Every row comes from one small tree of marks. The marks that hang from a mark follow it in brackets, in the order of their numbers. Every link used is in the known rows. Which tree was each row made from?
Known rows
Q_824[Q_371[Q_157[Q_26[Q_453]] Q_714]]: [-393 -127 -213  280 -321 -109 -114  -73  -16 -316  165 -151  -16 -169
 -355  175   91 -232  110 -269  121   16 -356 -131 -180  -29  205 -380
  354    3 -175 -206  149  198  148  -59 -123  -64  331   97  -76]
Q_993[Q_453[Q_667] Q_685]: [-252  102 -237   96 -108    5  -31 -117  -31  110   77   -4   82 -231
 -227  -38  -55 -228  -65 -302  -45  -52 -369 -346  138   17  346   -3
  -64 -163   -6 -149 -134 -262   19  -57  -38  228  119 -226  311]
Q_685[Q_446[Q_824[Q_371] Q_993[Q_453[Q_433[Q_667]]]]]: [-334    2 -246   95 -268  -36  134  -31    4 -172  190  130  334 -116
 -237  -62  -47  -16  109   13 -214  192 -567 -347 -290 -104  377  -10
    1  -48    8 -157  155   91  150  149    4  261  107  239  137]
Q_157[Q_26 Q_446[Q_824 Q_993[Q_453]] Q_915]: [-178  156 -238  130 -288  -17  -97   70 -229   11   98 -243  387 -142
 -181 -108 -308  -97  335 -362   15   85 -452 -195   54 -159  107 -143
   13  -99  -72 -269   24   12  -28   37  182  422  213   79  253]
Q_157[Q_26[Q_453[Q_685] Q_714[Q_993]] Q_446[Q_824]]: [-248 -128   13   10 -253  -70   72  100  159   83  193 -267  213 -260
 -109  -37  -86 -325  191 -463  110  225 -518 -161 -150 -313  115 -333
    1 -151 -303 -274  348  -77  -26 -104   86  340  266   84  379]
Q_824[Q_371[Q_157 Q_433[Q_667[Q_915[Q_446]]]]]: [-325 -244 -222   60 -153 -171 -281  -31  -65 -245  161   -6  158 -119
 -335  133   18   78   51  -42 -212  113 -477  -88  -64   95  318 -404
  300  -16   13 -194   62  172  270   48 -182  -70  254   70 -108]
Q_824[Q_371[Q_157[Q_26[Q_453 Q_714] Q_915]]]: [-290 -189  -64  240 -300  -83 -128  -26 -161 -188  204 -160  141 -138
 -200  147  -19 -231   57 -423  113   60 -442 -114 -208  -97   53 -404
  335  -42 -217 -219  192   12  166   26  -51  -56  232  102   -7]
Q_26[Q_453[Q_685] Q_714]: [-268 -172   16  187 -126  -41   25  -17    0  -63  234  -32   49 -209
  -49   42   30 -347   -8 -405   48  146 -513 -263 -132 -109  340 -257
   65 -160 -106 -156  188 -221  141 -131  -92  127  158  109  162]
Q_371[Q_157[Q_26 Q_446[Q_824] Q_714] Q_433[Q_667]]: [-377  106 -127   79 -342  -94 -147  159 -161 -175  108 -437  272  -84
 -219  123  -61  -76  199 -319  -11  197 -481 -124  -56 -206  113 -352
  309 -203  -26 -258  216  178  -25   88  -74  217  427  157  -18]
Q_26[Q_714[Q_453[Q_433 Q_667] Q_685[Q_446] Q_993]]: [-379 -271  -96 -281 -132 -104  -37    8  334   71  239   16  214 -441
  -41 -106    1 -194   64 -275 -166   27 -605 -178 -141 -263  239 -253
 -288 -253 -348  -50   41 -149  -86 -132  -90  425  171  -21  274]
Q_714[Q_26 Q_453[Q_433]]: [-360 -116 -297   14  -96 -139 -123   46   22  106  275 -100  112 -219
 -164   61 -126 -103   66 -138  -42   -4 -456 -225   80 -163  346 -128
 -138 -378 -196  -45 -180  130  -87 -150 -149  437  149 -131   45]
Q_915[Q_157[Q_26] Q_446[Q_993] Q_824]: [-230 -120 -114  120 -147 -165 -288 -148 -177  -28 -162 -133  300  -85
  107  111 -194  -80  272 -309  -64   66 -757 -124   -3   43  196 -463
   32  -73  -11 -479 -128   56  -65 -142  149   57  218  135   94]
Q_685[Q_446[Q_824[Q_371] Q_993[Q_453[Q_433]]]]: [-320  -42 -286   72 -255  -97   82  -65   72 -240  205   97  284 -165
 -277 -119 -135 -156  170 -116 -208  163 -477 -338 -224 -123  403   -5
  -26   55  -91 -144   60  161  120  106    1  259   68  220  239]
Q_993[Q_453[Q_433] Q_685]: [-345  176 -189  126  -25   14   62   -3  -35   91  276   20   58 -242
 -333  -24 -133 -129  -60 -207  -44   72 -467 -403   76  -49  438   59
  -21 -182   14 -180  -77 -116 -120    9 -157  310  155 -151  262]
Q_824[Q_371[Q_157 Q_433 Q_714[Q_26 Q_453 Q_685]]]: [-495 -177 -490  162 -158  -70 -256   95   66    0  381 -156   17 -259
 -489  -25  157  149  169  -39 -156 -157 -308  -47  -39  -46  522 -334
  206 -151 -148 -115   31  477   27 -228 -204   16  177   58 -106]
Q_685[Q_446[Q_824[Q_371[Q_157[Q_26]]]]]: [-313 -164 -175   43 -348  -20  -60    2  118 -282   50 -175  247  -87
 -201   28  -65 -325  222 -207 -142  106 -366 -130 -130 -158  219 -244
  101   81 -211 -131   38  243  122   92  -15   38   29  189   62]
Q_685[Q_446[Q_993[Q_453[Q_433 Q_667]]]]: [-342  -70 -241 -127 -201 -158  -31 -209   91 -295   83   52  179 -254
 -155  -67  -92 -263   73 -247 -153   97 -619 -388  -30  -73  271 -124
 -187 -136 -133  -32 -106 -133   60  -22  -46  283  220   62  204]
Q_453[Q_433[Q_667] Q_685[Q_446[Q_824[Q_371] Q_993]]]: [-361 -179 -182  -29 -398  -32   52    3  177 -246  204   10  343  -93
 -111 -124  109  -94  134  -46 -306  338 -708 -260 -258 -122  470  -92
  -24 -150  -35 -125  208  113  253 -102   -8  228  176  315  147]
Q_433[Q_667[Q_915[Q_157 Q_824]]]: [-193  -11   40  131  -41  -79 -254  -95 -205  -16   41    6  169 -113
   86  263  -88 -147   26 -258  -71   70 -652 -166   71   34  263 -276
   99 -208   72 -414 -189 -133  157  -16 -149   92  142  115    3]
Q_667[Q_433 Q_714 Q_915[Q_157[Q_446]]]: [-139   -6   23  -55 -169 -225 -282  -91  -89 -218  -85 -135   54 -301
 -139  176 -360 -222  160 -579   13  -22 -402   -6  363 -145  147 -325
   90  -58   11 -331 -223 -204  153  -21 -247   92  406  -42  356]
Q_446[Q_824 Q_993[Q_453[Q_667] Q_685]]: [-185   53 -402  206 -180  -38  -34  -29   37  114   70  -60  236 -137
 -293 -152  -57 -111   82 -289 -142  -12 -375 -342   68   19  363   28
  -77 -109   35 -226    7 -150  139 -107   92  252   97  -46  339]
Q_714[Q_26 Q_993[Q_453]]: [-199   -3 -287   35  -11  -94    7  -32   75  244  161   12  136 -192
 -154    7 -103 -140  134  -36   65  -43 -255 -261  125 -171  340  -50
 -136 -152 -104 -158 -179  -44 -119  -74    2  296  -21 -123  137]
Q_433[Q_667[Q_714[Q_453]]]: [-246  -24 -143  170 -105  -48 -146   41 -164   50   89   45  127 -180
 -108  110  -27  -81  -24 -194   -7  -60 -376 -104  -11 -117  234 -107
  -21 -228   44 -190   -5 -197   95  -68 -143  260  175  -13   12]
Q_993[Q_453[Q_433] Q_685[Q_446]]: [-379  143 -105  -22  -10   71  173  -54   27  -57  239   89  135 -335
 -254  -58 -155 -210   11 -223 -109   90 -557 -400   27  -64  413   16
  -98 -134  -18 -122  -91 -111 -128  136 -133  335   49  -84  322]
Q_371[Q_157[Q_714[Q_26 Q_993]] Q_433[Q_667[Q_915]]]: [-255 -128 -249  -15  -83 -237 -199   80   43  -59  210 -217  178 -167
 -226  175   88   32  124  -97  -28   97 -373  -96  177 -132  223 -273
  186 -281   11 -196    4   75  118  -60 -191  163  261   37  -85]
Q_26[Q_453[Q_433[Q_667[Q_915]]] Q_714[Q_685]]: [-272  -80   74  101   15  -53   48  100  -15   36  328   14   82 -311
 -174  135  -26  -73  -73 -224  -18  207 -682 -261  -41 -111  267 -238
   51 -362  -46 -166  241 -231  180    8 -232  242  295   94  123]
Q_371[Q_157 Q_433 Q_714[Q_453 Q_685]]: [-475 -103 -387  167  -88  -30 -273  164   32  -39  383 -178   17 -253
 -417  -25  132   65  165 -136 -145 -128 -383  -81  -65  -23  472 -358
  168 -127  -74 -153   37  252  -34 -193 -241  121  244  115 -169]
Q_685[Q_446[Q_824[Q_371[Q_157 Q_714]] Q_993]]: [-348 -208 -302  226 -370  -72 -102  -40  211 -509  171   43  222 -140
 -292  -53   28 -166  337 -236 -172   37 -332 -132 -257  -36  402 -250
  251  204  -89 -213  120  315  302  -17  -80  -78   51  392  -37]
Q_453[Q_433 Q_667[Q_714] Q_685[Q_446]]: [-361 -171  -88 -260 -308 -202 -174 -183  202 -361   40  -13   86 -345
  -87  -19    3 -544  -79 -492 -209  217 -654 -216   87 -123  281 -138
 -177 -190 -143  -19  -79 -202   83 -215 -167   97  301   45  340]
Q_685[Q_446[Q_824 Q_993[Q_453]]]: [-199    2 -254  135 -121   -3   83   -9    9 -119   95   45  318 -142
 -137 -118 -166 -196  269 -169 -144   54 -406 -305  -86  -93  355  -51
 -107   44    5 -165   -8  -21   96  109   77  293  -70  222  182]
Q_993[Q_453[Q_433 Q_667[Q_714[Q_26]]] Q_685]: [-312  104 -322   19  -92 -178  -94 -130   26   86   93   -1    4 -357
 -407   27 -122 -242 -182 -411  -54  -12 -435 -330  311  -57  290   65
 -120 -296  -26 -126 -138 -162  -78 -143 -146   99  224 -276  450]
Q_667[Q_433 Q_915[Q_157 Q_824]]: [-116  -92  -76   79  -81 -241 -337  -95 -150  -78  -41 -118  123 -134
   -6  266 -197 -242   74 -377 -101  -18 -492  -79  265   36  284 -319
   36  -98   70 -401 -336 -151  180  -97 -182   19  189   38  116]
Q_157[Q_714[Q_453] Q_915[Q_446[Q_993[Q_685]]]]: [-220    3 -261  196 -172  -16 -172   41 -264  118  119  -99  526 -259
   37 -116 -171  156  284 -416  -82  -17 -518  -79   34   68  292 -194
   96 -185  133 -327  -30  -99   21  -89  135  550  209 -146  320]
Q_453[Q_667 Q_685[Q_446[Q_824[Q_371] Q_993]]]: [-255 -296 -271  -78 -467 -102  -95 -146  249 -292   21  -48  318 -133
  -45 -197   96 -329  187 -271 -305  187 -516 -193 -128  -73  404 -151
  -94  -29 -156  -82   62   37  362 -214  108  145  104  221  294]

Which tree is each row?
[-279  139  -89   60   17  155  179  -68  -29   -1  137  100  166 -297
 -171  -74 -139 -213   82 -218  -70   -7 -425 -336   60  -36  407   -7
  -84  -54   32 -152 -105 -180  -48  150  -48  285  -82  -76  305]	Q_993[Q_453 Q_685[Q_446]]
[-238  146 -181  131  -38  138  187   42    7   82  155   44  271 -252
 -212 -108 -169 -235  124 -242 -143   29 -380 -323    0  -46  417   48
  -78  -12   50 -194  -34  -77  -33  182   26  311 -142  -10  361]	Q_993[Q_453 Q_685[Q_446[Q_824]]]
[-310  184  141   67 -196  -85 -234 -198 -238 -139   22 -125  249 -205
  239  165 -281 -287  207 -588   82   78 -597 -167   -1 -113  263 -354
  216 -107  -62 -491 -203  -30  -67    1 -113  255  261   79  247]	Q_915[Q_157[Q_446 Q_714] Q_824]
[-311 -100 -196 -104    3  106   12   43   82  195  175  -65  259 -324
    8  -91 -104  -86  255  -72 -139  -91 -473 -136  127 -159  418 -210
 -269 -298 -169  -22 -179   66  -62  -78  -30  452 -104  -47  170]	Q_714[Q_26 Q_453 Q_685[Q_446]]
[-253  -71 -148   93    4 -286 -389  -55 -131 -157  197   32   72 -311
 -237  191 -198 -300 -112 -448 -121   31 -488 -112  174  -46  221 -103
  -79 -182  -88 -290 -166  -99  136 -131 -320  222  201    9  204]	Q_667[Q_714[Q_453[Q_433]] Q_915[Q_824]]
[-288 -109 -258  -42 -156  -13 -212   -5   49  201  123 -130  170 -235
  -32  -73    1 -141   77 -199 -131  -94 -432 -147   71  -87  351 -207
 -191 -293 -180  -65 -146 -127   53 -242  -51  419  172 -132  151]	Q_714[Q_453[Q_667] Q_685]
[-267   -6   53  115 -170  -54 -266   16 -336  -10  157 -152  270 -283
   20  110 -284 -229  118 -595   71  -16 -546  -58  -30 -170   13 -349
   26 -211 -229 -342   -9  -87  -64  -27  -16  303  154   22  152]	Q_157[Q_26[Q_714[Q_453]] Q_446 Q_915[Q_824]]
[-260  130 -127   73 -166   -9  -20  -71 -139 -114   25 -164  152 -170
 -201  -54 -255 -102  264 -257   98   46 -446 -278  106 -194  165 -182
  -45 -106 -121 -196    4  -70  -36    5   37  358  266   30  211]	Q_157[Q_26 Q_446[Q_993[Q_453]]]
[-225 -124 -134 -236   -8   27   74    5  308  192  140   -7  248 -313
   37 -114  -51 -155  307    7  -72   27 -448 -126  138 -219  408 -204
 -258 -223 -178 -117 -164   15  -70 -125   19  319 -114    8  158]	Q_714[Q_26 Q_685[Q_446] Q_993]
[-177 -140 -183   63 -187  -48   20   18  123 -206   73    4  314 -122
  -30 -103 -118 -236  325 -190 -146  112 -446 -199  -86 -119  344 -145
  -84  -29  -45 -177  -10   32  199   -1   61  253  -41  279   66]	Q_685[Q_446[Q_824 Q_993]]
[-327 -101 -148  186 -186  -98 -312 -188  -21 -244  163   22  100  -28
 -137  139  -23 -278   33 -219  -87    8 -369 -165  -95   19  402 -285
  204   73 -155 -323 -139  114  221 -109 -231 -135   10  150  -83]	Q_915[Q_824[Q_371[Q_157]]]
[-326 -304 -341  -37 -371 -321 -399 -103  200 -282  127  -87  253 -172
 -321   81 -151 -251   36 -362 -308  169 -470 -162  -26   56  252 -300
  144   29 -225 -134  -51  201  256  -55 -153   52  304  -36  240]	Q_453[Q_433 Q_667[Q_915[Q_446[Q_824[Q_371[Q_157]]]]]]
[-304 -155 -226 -101 -114 -258  -67  -58  231   77  257  -81   56 -306
 -208   34   39 -288   -9 -273   38  175 -561 -187   93 -181  315 -186
 -108 -315 -183 -183   30  -59  -25 -325 -131  213  285  -62  292]	Q_667[Q_714[Q_26[Q_453[Q_433 Q_685]] Q_993]]
[-318   96 -235  -43 -135 -156 -185  -98   22   38  101   -6   39 -323
 -284  -24  -97 -285 -124 -342 -119   45 -486 -285  165 -104  318  -25
 -141 -183  -56 -113  -94 -228  -58 -159 -167  146  318  -88  355]	Q_993[Q_453[Q_433 Q_667[Q_714[Q_685]]]]
